Where the symbols take the points:
J42 ψ J287
J42 ρ J971
J42 ω J534
J42 ζ J233
J631 ψ J874
J631 ρ J835
J631 τ J481
J631 φ J364
J631 ω J348
J631 λ J562
J631 ζ J355
J101 ψ J468
J101 ρ J839
J101 φ J233
J101 ω J600
J747 ψ J312
J747 ρ J450
J747 τ J562
J747 φ J709
J747 ω J157
J747 λ J481
J747 ζ J472
J348 ψ J839
J348 ρ J468
J348 τ J548
J348 φ J671
J348 ω J631
J348 λ J543
J348 ζ J714
J144 ψ J910
J144 ρ J319
J144 λ J534
J144 ζ J434
J450 ρ J747
J450 τ J317
J450 φ J455
J450 λ J295
J610 ρ J714
J610 φ J287
J610 ω J202
J610 ζ J468
J181 ψ J17
J181 ρ J434
J181 τ J832
J181 φ J438
J181 ω J859
J181 λ J500
J181 ζ J319
J126 ψ J583
J126 τ J859
J126 ω J832
J126 λ J165
J683 ψ J324
J683 ρ J166
J683 τ J652
J683 φ J803
J683 ω J607
J683 λ J245
J683 ζ J854
J106 ψ J671
J106 ρ J233
J106 τ J165
J106 φ J839
J106 ω J500
J106 λ J859
J106 ζ J971
J17 ψ J181
J17 ρ J864
J17 τ J709
J17 φ J562
J17 ω J712
J17 λ J364
J17 ζ J362
J289 ψ J698
J289 ρ J165
J289 τ J233
J289 ω J492
J712 ψ J859
J712 ρ J118
J712 τ J583
J712 φ J543
J712 ω J17
J712 λ J671
J712 ζ J236
J990 ψ J548
J990 τ J839
J990 φ J165
J990 ω J729
J652 ψ J777
J652 ρ J534
J652 τ J683
J652 φ J924
J652 ω J971
J652 λ J319
J652 ζ J500
J607 ψ J253
J607 τ J971
J607 ω J683
J607 ζ J165
J209 ρ J97
J209 φ J910
J209 λ J202
J209 ζ J317
J236 ψ J877
J236 ρ J833
J236 τ J286
J236 φ J973
J236 ω J362
J236 λ J798
J236 ζ J712
J269 ρ J543
J269 φ J118
J269 ω J317
J269 λ J468
J476 ψ J492
J476 ρ J402
J476 τ J960
J476 φ J295
J476 ω J698
J476 λ J455
J476 ζ J105
J971 ψ J798
J971 ρ J42
J971 τ J607
J971 φ J614
J971 ω J652
J971 λ J877
J971 ζ J106
J468 ψ J101
J468 ρ J348
J468 τ J426
J468 φ J582
J468 ω J835
J468 λ J269
J468 ζ J610
J777 ψ J652
J777 ρ J694
J777 τ J324
J777 φ J355
J777 ω J798
J777 λ J362
J777 ζ J364
J434 ψ J864
J434 ρ J181
J434 τ J387
J434 φ J852
J434 ω J318
J434 λ J637
J434 ζ J144
J426 ρ J548
J426 τ J468
J426 φ J698
J426 ω J295
J583 ψ J126
J583 ρ J766
J583 τ J712
J583 φ J157
J583 ω J709
J583 λ J451
J583 ζ J286
J481 ψ J729
J481 ρ J295
J481 τ J631
J481 φ J402
J481 ω J548
J481 λ J747
J481 ζ J876
J202 ψ J407
J202 ρ J355
J202 τ J768
J202 φ J694
J202 ω J610
J202 λ J209
J202 ζ J835
J324 ψ J683
J324 ρ J105
J324 τ J777
J324 φ J876
J324 ω J253
J324 λ J875
J324 ζ J402
J451 ψ J165
J451 ρ J698
J451 τ J671
J451 φ J548
J451 ω J402
J451 λ J583
J451 ζ J253
J387 ψ J455
J387 ρ J832
J387 τ J434
J387 λ J492
J859 ψ J712
J859 ρ J318
J859 τ J126
J859 φ J517
J859 ω J181
J859 λ J106
J859 ζ J877
J854 ψ J402
J854 ρ J492
J854 τ J500
J854 φ J729
J854 ω J165
J854 λ J832
J854 ζ J683
J97 ψ J805
J97 ρ J209
J97 τ J472
J97 φ J362
J97 ω J973
J97 λ J355
J97 ζ J562
J798 ψ J971
J798 ρ J287
J798 τ J253
J798 φ J714
J798 ω J777
J798 λ J236
J798 ζ J671
J614 ψ J714
J614 φ J971
J614 ω J924
J614 ζ J839
J118 ψ J318
J118 ρ J712
J118 τ J766
J118 φ J269
J118 ω J864
J118 λ J582
J118 ζ J833
J694 ψ J534
J694 ρ J777
J694 τ J105
J694 φ J202
J694 ω J287
J694 λ J910
J694 ζ J960
J875 ψ J245
J875 ρ J40
J875 τ J362
J875 φ J472
J875 ω J286
J875 λ J324
J875 ζ J709
J960 ψ J637
J960 ρ J364
J960 τ J476
J960 φ J835
J960 ω J582
J960 λ J864
J960 ζ J694
J287 ψ J42
J287 ρ J798
J287 τ J33
J287 φ J610
J287 ω J694
J287 λ J833
J287 ζ J582
J698 ψ J289
J698 ρ J451
J698 τ J582
J698 φ J426
J698 ω J476
J698 λ J766
J698 ζ J33
J600 ψ J835
J600 ρ J874
J600 τ J599
J600 φ J637
J600 ω J101
J600 λ J852
J600 ζ J407
J233 ψ J582
J233 ρ J106
J233 τ J289
J233 φ J101
J233 ω J637
J233 λ J318
J233 ζ J42
J803 ψ J876
J803 τ J924
J803 φ J683
J803 ζ J729
J805 ψ J97
J805 φ J319
J805 λ J924
J805 ζ J438
J852 ψ J317
J852 ρ J438
J852 φ J434
J852 λ J600
J543 ψ J517
J543 ρ J269
J543 τ J157
J543 φ J712
J543 ω J562
J543 λ J348
J543 ζ J973
J729 ψ J481
J729 ρ J599
J729 τ J874
J729 φ J854
J729 ω J990
J729 λ J312
J729 ζ J803
J910 ψ J144
J910 ρ J362
J910 τ J40
J910 φ J209
J910 ω J833
J910 λ J694
J910 ζ J864
J438 ψ J562
J438 ρ J852
J438 τ J312
J438 φ J181
J438 ω J517
J438 λ J874
J438 ζ J805
J105 ψ J166
J105 ρ J324
J105 τ J694
J105 φ J768
J105 ω J33
J105 λ J40
J105 ζ J476
J864 ψ J434
J864 ρ J17
J864 τ J455
J864 φ J317
J864 ω J118
J864 λ J960
J864 ζ J910
J245 ψ J875
J245 τ J319
J245 λ J683
J245 ζ J832
J876 ψ J803
J876 ρ J768
J876 τ J355
J876 φ J324
J876 ω J802
J876 λ J472
J876 ζ J481
J166 ψ J105
J166 ρ J683
J166 τ J534
J166 ζ J492
J517 ψ J543
J517 φ J859
J517 ω J438
J517 λ J839
J534 ψ J694
J534 ρ J652
J534 τ J166
J534 φ J407
J534 ω J42
J534 λ J144
J534 ζ J637
J582 ψ J233
J582 ρ J671
J582 τ J698
J582 φ J468
J582 ω J960
J582 λ J118
J582 ζ J287
J599 ψ J295
J599 ρ J729
J599 τ J600
J599 φ J492
J40 ρ J875
J40 τ J910
J40 λ J105
J40 ζ J455
J671 ψ J106
J671 ρ J582
J671 τ J451
J671 φ J348
J671 ω J364
J671 λ J712
J671 ζ J798
J317 ψ J852
J317 ρ J562
J317 τ J450
J317 φ J864
J317 ω J269
J317 λ J835
J317 ζ J209
J500 ψ J364
J500 ρ J637
J500 τ J854
J500 φ J874
J500 ω J106
J500 λ J181
J500 ζ J652
J766 ρ J583
J766 τ J118
J766 ω J455
J766 λ J698
J364 ψ J500
J364 ρ J960
J364 τ J402
J364 φ J631
J364 ω J671
J364 λ J17
J364 ζ J777
J877 ψ J236
J877 ω J319
J877 λ J971
J877 ζ J859
J709 ψ J832
J709 ρ J455
J709 τ J17
J709 φ J747
J709 ω J583
J709 λ J402
J709 ζ J875
J562 ψ J438
J562 ρ J317
J562 τ J747
J562 φ J17
J562 ω J543
J562 λ J631
J562 ζ J97
J407 ψ J202
J407 ρ J924
J407 φ J534
J407 ζ J600
J295 ψ J599
J295 ρ J481
J295 τ J835
J295 φ J476
J295 ω J426
J295 λ J450
J295 ζ J768
J973 φ J236
J973 ω J97
J973 λ J714
J973 ζ J543
J832 ψ J709
J832 ρ J387
J832 τ J181
J832 φ J312
J832 ω J126
J832 λ J854
J832 ζ J245
J165 ψ J451
J165 ρ J289
J165 τ J106
J165 φ J990
J165 ω J854
J165 λ J126
J165 ζ J607
J157 τ J543
J157 φ J583
J157 ω J747
J157 λ J548
J319 ψ J362
J319 ρ J144
J319 τ J245
J319 φ J805
J319 ω J877
J319 λ J652
J319 ζ J181
J492 ψ J476
J492 ρ J854
J492 τ J637
J492 φ J599
J492 ω J289
J492 λ J387
J492 ζ J166
J286 τ J236
J286 ω J875
J286 λ J253
J286 ζ J583
J839 ψ J348
J839 ρ J101
J839 τ J990
J839 φ J106
J839 ω J874
J839 λ J517
J839 ζ J614
J33 ρ J253
J33 τ J287
J33 ω J105
J33 ζ J698
J402 ψ J854
J402 ρ J476
J402 τ J364
J402 φ J481
J402 ω J451
J402 λ J709
J402 ζ J324
J924 ψ J355
J924 ρ J407
J924 τ J803
J924 φ J652
J924 ω J614
J924 λ J805
J924 ζ J874
J548 ψ J990
J548 ρ J426
J548 τ J348
J548 φ J451
J548 ω J481
J548 λ J157
J548 ζ J802
J874 ψ J631
J874 ρ J600
J874 τ J729
J874 φ J500
J874 ω J839
J874 λ J438
J874 ζ J924
J253 ψ J607
J253 ρ J33
J253 τ J798
J253 φ J802
J253 ω J324
J253 λ J286
J253 ζ J451
J362 ψ J319
J362 ρ J910
J362 τ J875
J362 φ J97
J362 ω J236
J362 λ J777
J362 ζ J17
J318 ψ J118
J318 ρ J859
J318 ω J434
J318 λ J233
J312 ψ J747
J312 τ J438
J312 φ J832
J312 λ J729
J833 ρ J236
J833 ω J910
J833 λ J287
J833 ζ J118
J768 ρ J876
J768 τ J202
J768 φ J105
J768 ζ J295
J472 τ J97
J472 φ J875
J472 λ J876
J472 ζ J747
J455 ψ J387
J455 ρ J709
J455 τ J864
J455 φ J450
J455 ω J766
J455 λ J476
J455 ζ J40
J355 ψ J924
J355 ρ J202
J355 τ J876
J355 φ J777
J355 ω J714
J355 λ J97
J355 ζ J631
J802 τ J714
J802 φ J253
J802 ω J876
J802 ζ J548
J714 ψ J614
J714 ρ J610
J714 τ J802
J714 φ J798
J714 ω J355
J714 λ J973
J714 ζ J348
J835 ψ J600
J835 ρ J631
J835 τ J295
J835 φ J960
J835 ω J468
J835 λ J317
J835 ζ J202
J637 ψ J960
J637 ρ J500
J637 τ J492
J637 φ J600
J637 ω J233
J637 λ J434
J637 ζ J534

In the rows, 443 means zero.

The rows follow the links: the fewer symbols apart two points are, the more alike their rows tend to be.

Each row is also shifted at random along 9 hidden directions that mean nothing.

Some points, each with a row of numbers:
J924
[ 508,  414,  477,  410,  465,  430,  396,  310,  423,  482,  529,  428,  344,  281,  524,  338,  476,  401,  441,  468,  347,  466,  493,  444,  439,  554,  569,  445,  383,  389,  529,  454,  450,  323,  559,  384,  296,  339,  172,  353,  386,  403,  470,  453,  524,  635,  398,  448,  515,  491,  433,  391,  548,  443,  470,  325,  551,  418,  429,  703,  411]
J362
[   1,  346,  240,  524,  490,  464,  457,  385,  506,  448,  276,  475,  443,  304,  580,  341,  500,  636,  510,  550,  523,  553,  399,  431,  410,  514,  439,  417,  404,  396,  632,  361,  362,  305,  479,  458,  468,  486,  576,  504,  424,  600,  358,  337,  582,  682,  508,  506,  551,  345,  472,  151,  655,  453,  351,  377,  533,  438,  381,  453,  182]
J319
[ 539,  500,  469,  431,  433,  438,  428,  382,  449,  388,  447,  394,  475,  540,  380,  435,  540,  446,  417,  347,  443,  393,  328,  450,  479,  425,  376,  520,  372,  476,  511,  491,  422,  503,  407,  500,  388,  406,  401,  395,  340,  439,  454,  384,  390,  507,  378,  400,  470,  501,  436,  458,  450,  433,  460,  370,  500,  344,  363,  542,  502]
J583
[ 367,  464,  438,  463,  438,  453,  408,  499,  425,  647,  597,  497,  414,  468,  523,  436,  515,  364,  451,  461,  454,  427,  437,  305,  386,  327,  357,  516,  429,  355,  391,  416,  436,  451,  475,  502,  484,  367,  416,  499,  477,  362,  377,  544,  211,  524,  528,  420,  503,  422,  325,  463,  445,  371,  369,  440,  382,  332,  385,  251,  559]
J729
[ 679,  546,  600,  375,  446,  429,  464,  518,  447,  223,  513,  450,  471,  636,  353,  509,  361,  453,  411,  315,  438,  430,  416,  532,  512,  423,  419,  409,  466,  452,  381,  472,  483,  561,  287,  392,  388,  475,  543,  463,  425,  430,  552,  424,  366,  205,  341,  341,  394,  503,  445,  490,  391,  480,  505,  533,  391,  456,  488,  431,  652]
J468
[ 543,  397,  380,  500,  409,  463,  432,  502,  539,  456,  424,  522,  559,  374,  531,  386,  379,  290,  481,  593,  579,  395,  576,  585,  418,  406,  342,  386,  434,  383,  336,  446,  394,  352,  609,  404,  505,  471,  316,  407,  484,  462,  443,  415,  246,  495,  475,  496,  384,  401,  420,  498,  192,  379,  435,  419,  436,  556,  471,  491,  439]
J118
[ 403,  460,  347,  496,  425,  466,  477,  523,  507,  388,  283,  526,  533,  498,  500,  428,  413,  435,  492,  533,  632,  426,  438,  529,  414,  415,  273,  458,  443,  398,  436,  403,  339,  441,  462,  479,  553,  524,  519,  401,  473,  581,  424,  311,  334,  467,  461,  468,  422,  400,  455,  370,  323,  388,  378,  440,  454,  485,  405,  414,  389]
J253
[ 468,  391,  504,  459,  463,  465,  453,  531,  445,  504,  427,  405,  506,  500,  445,  474,  439,  254,  374,  437,  577,  515,  597,  473,  435,  394,  330,  443,  441,  447,  342,  479,  415,  395,  549,  499,  518,  532,  525,  478,  453,  392,  408,  446,  329,  379,  527,  415,  407,  451,  403,  398,  281,  440,  391,  568,  325,  541,  446,  344,  506]
J318
[ 637,  518,  502,  417,  405,  454,  430,  485,  353,  424,  483,  420,  364,  580,  382,  512,  460,  424,  419,  275,  462,  381,  382,  380,  467,  385,  424,  489,  405,  537,  373,  456,  452,  574,  352,  533,  418,  456,  464,  364,  429,  367,  473,  459,  424,  273,  403,  378,  381,  553,  432,  477,  446,  434,  415,  499,  421,  394,  415,  404,  532]
J517
[ 150,  438,  386,  400,  430,  399,  416,  475,  473,  469,  474,  512,  358,  533,  555,  388,  411,  539,  494,  408,  450,  413,  336,  324,  368,  408,  375,  429,  411,  361,  509,  416,  431,  496,  293,  440,  485,  372,  470,  449,  388,  621,  512,  377,  343,  464,  397,  405,  495,  470,  373,  266,  565,  437,  420,  414,  561,  395,  455,  458,  546]
J562
[ 510,  520,  347,  461,  453,  397,  459,  450,  519,  362,  369,  470,  565,  531,  424,  442,  399,  498,  463,  534,  305,  365,  315,  491,  428,  433,  388,  381,  433,  415,  464,  380,  420,  542,  279,  392,  461,  455,  521,  464,  455,  460,  459,  443,  361,  456,  419,  502,  440,  356,  477,  633,  354,  396,  450,  412,  428,  393,  491,  386,  513]
J637
[ 387,  415,  430,  433,  397,  443,  416,  401,  456,  456,  509,  472,  458,  316,  481,  540,  392,  442,  478,  475,  269,  383,  453,  484,  428,  431,  549,  445,  457,  431,  316,  509,  494,  450,  384,  304,  429,  523,  370,  412,  453,  412,  397,  525,  494,  326,  359,  501,  390,  474,  463,  621,  347,  488,  456,  484,  451,  482,  469,  489,  486]
J209
[ 458,  421,  389,  482,  407,  454,  423,  481,  342,  464,  329,  404,  418,  372,  504,  398,  385,  248,  359,  531,  588,  420,  494,  419,  425,  452,  367,  381,  437,  399,  381,  418,  374,  434,  487,  467,  401,  496,  387,  385,  450,  339,  464,  435,  420,  338,  514,  511,  422,  436,  417,  514,  298,  340,  383,  505,  389,  486,  489,  442,  505]
J426
[ 799,  511,  518,  460,  438,  455,  466,  440,  485,  405,  441,  458,  495,  435,  356,  417,  451,  533,  465,  488,  430,  442,  474,  507,  456,  443,  487,  417,  480,  481,  468,  429,  459,  436,  467,  440,  446,  386,  450,  469,  516,  377,  443,  493,  473,  514,  455,  470,  438,  404,  475,  559,  469,  407,  474,  384,  370,  435,  472,  419,  311]
J631
[ 406,  438,  362,  454,  470,  437,  422,  480,  493,  335,  419,  511,  449,  459,  531,  428,  348,  421,  482,  534,  469,  428,  503,  484,  401,  444,  423,  383,  404,  373,  410,  397,  437,  415,  482,  363,  437,  459,  495,  397,  498,  483,  465,  410,  371,  425,  448,  445,  407,  418,  397,  379,  364,  451,  466,  456,  469,  476,  493,  420,  521]
J287
[ 330,  395,  297,  417,  482,  415,  508,  285,  505,  324,  341,  433,  437,  417,  436,  444,  433,  527,  496,  547,  413,  511,  369,  571,  415,  657,  525,  458,  524,  468,  616,  301,  424,  425,  500,  336,  482,  541,  343,  387,  443,  782,  480,  295,  701,  503,  440,  482,  499,  320,  585,  306,  469,  550,  521,  334,  629,  581,  409,  766,  273]
J157
[ 581,  520,  493,  398,  446,  410,  446,  450,  353,  466,  411,  422,  316,  577,  433,  326,  510,  459,  450,  420,  473,  460,  384,  281,  446,  492,  391,  461,  448,  431,  561,  353,  419,  546,  409,  573,  371,  301,  386,  500,  431,  450,  516,  359,  433,  523,  514,  457,  558,  400,  388,  349,  622,  389,  471,  339,  431,  362,  420,  454,  503]
J481
[ 392,  476,  445,  424,  512,  434,  547,  473,  527,  204,  320,  490,  514,  537,  454,  444,  346,  503,  500,  501,  451,  494,  412,  541,  461,  541,  402,  346,  530,  443,  472,  375,  448,  514,  394,  390,  445,  495,  585,  534,  501,  622,  539,  283,  517,  360,  441,  455,  480,  367,  480,  340,  449,  497,  514,  417,  432,  527,  474,  482,  422]
J671
[ 584,  495,  392,  388,  468,  420,  479,  477,  442,  385,  379,  437,  538,  613,  376,  471,  432,  206,  423,  455,  464,  366,  458,  536,  460,  573,  371,  486,  425,  475,  400,  400,  426,  570,  518,  417,  449,  545,  377,  361,  501,  569,  518,  317,  450,  361,  465,  448,  411,  399,  475,  458,  300,  509,  514,  363,  488,  566,  427,  653,  572]
J348
[ 517,  503,  403,  371,  466,  436,  362,  520,  428,  435,  470,  482,  315,  535,  507,  420,  382,  504,  467,  452,  453,  409,  478,  292,  423,  361,  460,  425,  370,  344,  424,  411,  476,  433,  327,  458,  442,  349,  534,  419,  492,  380,  458,  499,  308,  363,  470,  401,  420,  442,  343,  337,  550,  456,  452,  524,  432,  387,  453,  226,  569]
J876
[ 531,  520,  483,  356,  480,  391,  491,  395,  458,  265,  471,  439,  442,  563,  442,  469,  337,  348,  387,  510,  338,  435,  390,  457,  445,  525,  412,  424,  519,  346,  483,  340,  463,  548,  341,  339,  393,  483,  385,  474,  427,  524,  530,  400,  377,  297,  442,  438,  506,  398,  430,  534,  321,  474,  534,  458,  432,  478,  469,  539,  688]
J712
[ 381,  413,  381,  405,  482,  409,  398,  442,  404,  525,  576,  473,  352,  550,  463,  443,  483,  329,  468,  399,  461,  399,  391,  413,  401,  485,  408,  514,  381,  441,  444,  333,  403,  498,  579,  430,  430,  414,  246,  367,  451,  555,  487,  419,  403,  483,  505,  352,  481,  431,  414,  315,  498,  440,  423,  353,  575,  414,  367,  584,  577]
J859
[ 686,  529,  489,  417,  454,  467,  384,  473,  503,  384,  495,  511,  418,  462,  497,  433,  469,  587,  533,  416,  417,  416,  388,  425,  422,  388,  431,  503,  358,  400,  515,  448,  429,  419,  352,  467,  425,  370,  497,  389,  431,  438,  410,  453,  317,  572,  319,  413,  432,  503,  397,  389,  572,  417,  429,  368,  494,  294,  364,  415,  475]
J476
[ 386,  362,  446,  484,  465,  442,  483,  420,  469,  470,  477,  472,  470,  240,  409,  464,  463,  513,  515,  538,  369,  499,  480,  532,  453,  540,  583,  472,  531,  465,  427,  416,  457,  359,  583,  326,  407,  501,  351,  497,  530,  444,  385,  502,  661,  521,  475,  503,  461,  382,  518,  510,  478,  487,  465,  349,  471,  508,  445,  545,  245]
J798
[ 527,  438,  380,  459,  492,  500,  473,  456,  521,  305,  377,  479,  497,  445,  563,  499,  366,  453,  469,  542,  514,  503,  503,  547,  424,  457,  399,  452,  393,  364,  464,  382,  411,  325,  486,  381,  515,  550,  556,  393,  437,  584,  409,  356,  388,  446,  431,  440,  393,  401,  434,  260,  371,  499,  410,  536,  483,  542,  415,  469,  462]
J236
[ 522,  429,  394,  382,  501,  452,  373,  360,  464,  377,  635,  474,  330,  540,  541,  495,  407,  490,  447,  428,  436,  498,  376,  438,  433,  474,  448,  522,  362,  360,  497,  297,  425,  335,  556,  354,  441,  397,  335,  361,  432,  526,  456,  432,  365,  455,  446,  318,  419,  451,  408,  223,  529,  450,  393,  466,  596,  347,  367,  502,  550]
J582
[ 552,  457,  410,  412,  442,  437,  451,  494,  458,  421,  509,  413,  466,  546,  280,  564,  431,  452,  451,  343,  430,  378,  422,  531,  478,  451,  522,  462,  442,  538,  352,  429,  502,  516,  478,  395,  506,  497,  483,  412,  507,  471,  457,  506,  521,  284,  475,  379,  330,  423,  494,  524,  417,  510,  481,  455,  451,  492,  462,  412,  443]
J652
[ 540,  493,  477,  444,  453,  481,  466,  417,  403,  384,  272,  334,  457,  412,  307,  415,  532,  439,  419,  361,  437,  450,  479,  435,  505,  503,  508,  480,  390,  518,  543,  542,  445,  476,  372,  531,  377,  442,  534,  412,  392,  391,  424,  386,  609,  488,  410,  503,  435,  476,  476,  449,  551,  490,  511,  416,  432,  462,  396,  519,  331]
J854
[ 293,  408,  492,  447,  449,  426,  490,  451,  431,  476,  516,  450,  497,  361,  352,  560,  421,  464,  472,  409,  261,  447,  414,  436,  442,  468,  570,  413,  534,  479,  372,  505,  502,  474,  339,  312,  477,  515,  556,  505,  476,  417,  384,  589,  587,  322,  388,  444,  421,  462,  496,  582,  433,  492,  455,  489,  388,  476,  490,  415,  421]

From each start, follow one symbol. Which point do you reach?
Answers are names.
[ 351,  431,  417,  505,  380,  511,  397,  408,  447,  409,  279,  488,  350,  206,  671,  350,  476,  624,  493,  570,  547,  504,  501,  349,  404,  391,  431,  454,  382,  336,  559,  508,  376,  276,  370,  544,  396,  421,  498,  459,  379,  415,  331,  361,  423,  619,  378,  548,  493,  478,  375,  290,  559,  385,  358,  506,  446,  358,  395,  364,  262]
ψ
J910
[ 300,  362,  539,  514,  413,  475,  417,  525,  390,  652,  565,  477,  455,  262,  479,  486,  462,  341,  426,  430,  429,  460,  523,  404,  422,  291,  432,  444,  407,  415,  283,  561,  446,  338,  494,  415,  458,  462,  481,  498,  473,  216,  330,  656,  354,  486,  440,  450,  404,  538,  380,  534,  418,  347,  316,  526,  317,  384,  468,  262,  443]
φ
J312
[ 192,  438,  363,  422,  410,  399,  421,  439,  485,  490,  402,  535,  426,  344,  569,  406,  392,  503,  493,  561,  299,  389,  432,  352,  375,  459,  498,  389,  453,  286,  496,  462,  468,  463,  258,  352,  424,  422,  437,  464,  433,  487,  446,  482,  417,  495,  348,  538,  508,  443,  407,  530,  466,  464,  498,  388,  482,  432,  488,  476,  496]
λ
J438
[ 541,  447,  385,  442,  440,  453,  437,  486,  410,  402,  363,  432,  457,  456,  498,  465,  331,  285,  372,  515,  578,  405,  555,  462,  440,  436,  366,  390,  405,  396,  335,  416,  395,  417,  519,  395,  491,  538,  447,  381,  457,  458,  486,  413,  395,  226,  480,  495,  332,  432,  438,  458,  198,  426,  435,  605,  390,  596,  509,  403,  560]
ω
J202
[ 378,  501,  338,  364,  457,  398,  393,  449,  391,  475,  609,  489,  358,  547,  478,  563,  388,  378,  453,  488,  221,  346,  298,  315,  423,  462,  476,  499,  455,  333,  418,  295,  481,  574,  311,  280,  375,  482,  346,  400,  490,  442,  472,  553,  384,  251,  440,  405,  437,  411,  372,  607,  416,  459,  434,  445,  488,  323,  431,  402,  710]
λ
J364
[ 359,  417,  443,  410,  465,  430,  370,  402,  351,  380,  534,  501,  273,  330,  572,  519,  364,  386,  526,  470,  340,  470,  371,  390,  408,  588,  549,  480,  448,  337,  441,  349,  413,  398,  447,  241,  328,  492,  269,  371,  443,  534,  492,  428,  611,  352,  358,  440,  467,  531,  409,  321,  548,  490,  379,  399,  565,  414,  414,  683,  554]
τ
J832
[ 301,  389,  397,  436,  415,  411,  416,  405,  478,  638,  594,  419,  374,  406,  469,  451,  497,  449,  402,  485,  408,  476,  468,  350,  370,  410,  489,  492,  528,  383,  450,  426,  472,  413,  477,  363,  489,  417,  295,  491,  410,  459,  397,  541,  380,  480,  492,  454,  490,  404,  440,  525,  389,  461,  476,  417,  453,  445,  413,  411,  468]
ζ
J698
[ 191,  389,  499,  422,  433,  425,  425,  473,  439,  654,  622,  464,  387,  474,  425,  447,  513,  435,  458,  318,  446,  473,  488,  345,  404,  369,  468,  478,  426,  463,  400,  556,  495,  455,  498,  502,  483,  365,  406,  517,  406,  442,  398,  535,  339,  497,  446,  379,  482,  531,  396,  334,  522,  491,  448,  416,  434,  417,  408,  384,  474]
λ
J126
[ 228,  420,  423,  469,  478,  431,  498,  529,  400,  477,  430,  423,  501,  535,  337,  501,  458,  437,  451,  364,  459,  476,  367,  455,  474,  427,  359,  442,  484,  516,  399,  401,  434,  510,  424,  471,  483,  505,  590,  543,  480,  453,  454,  425,  477,  360,  518,  396,  428,  406,  465,  384,  468,  450,  382,  461,  386,  445,  433,  315,  441]
τ
J17
[ 230,  443,  329,  440,  427,  395,  436,  494,  314,  657,  289,  412,  395,  502,  355,  303,  531,  286,  381,  417,  518,  387,  385,  273,  428,  539,  386,  405,  479,  491,  469,  394,  389,  631,  468,  562,  446,  437,  344,  448,  444,  501,  504,  412,  542,  396,  551,  498,  494,  372,  475,  496,  468,  401,  448,  330,  444,  489,  472,  518,  421]
ω
J317
[ 491,  499,  469,  375,  486,  473,  466,  531,  431,  302,  369,  470,  352,  537,  472,  409,  389,  589,  459,  409,  540,  498,  480,  338,  449,  419,  432,  377,  450,  425,  490,  399,  453,  471,  362,  510,  462,  429,  696,  506,  501,  473,  492,  397,  457,  362,  494,  390,  458,  416,  402,  247,  622,  464,  463,  515,  384,  480,  462,  253,  420]
ρ
J426
[ 466,  513,  525,  472,  417,  431,  500,  466,  601,  370,  378,  434,  616,  476,  457,  422,  400,  529,  411,  483,  424,  430,  474,  495,  452,  267,  339,  385,  458,  384,  456,  575,  439,  465,  229,  511,  519,  432,  686,  531,  395,  350,  412,  465,  205,  495,  336,  487,  438,  464,  396,  610,  293,  415,  471,  534,  299,  413,  493,  211,  502]
ψ
J876
[ 651,  500,  403,  538,  467,  510,  452,  489,  596,  245,  150,  452,  656,  435,  519,  334,  412,  487,  463,  579,  659,  460,  553,  599,  489,  361,  254,  373,  334,  401,  527,  492,  350,  366,  446,  604,  480,  455,  690,  409,  428,  405,  414,  273,  241,  634,  459,  535,  397,  378,  418,  390,  307,  398,  449,  514,  361,  502,  471,  285,  350]
ω
J714
[ 370,  367,  453,  526,  440,  435,  477,  408,  450,  486,  441,  482,  490,  282,  446,  351,  464,  397,  476,  523,  480,  498,  432,  545,  449,  505,  433,  420,  533,  462,  432,  393,  397,  371,  662,  408,  418,  423,  265,  469,  488,  445,  447,  410,  538,  620,  514,  511,  492,  387,  501,  436,  429,  343,  394,  323,  445,  430,  473,  581,  283]
φ
J455
[ 392,  425,  555,  459,  447,  434,  462,  500,  386,  442,  459,  449,  435,  481,  413,  388,  500,  351,  433,  323,  573,  483,  449,  479,  486,  419,  355,  425,  424,  492,  440,  486,  401,  437,  549,  559,  413,  354,  422,  467,  420,  420,  501,  352,  423,  501,  433,  372,  490,  517,  405,  288,  519,  405,  386,  380,  459,  429,  448,  523,  436]
φ
J832
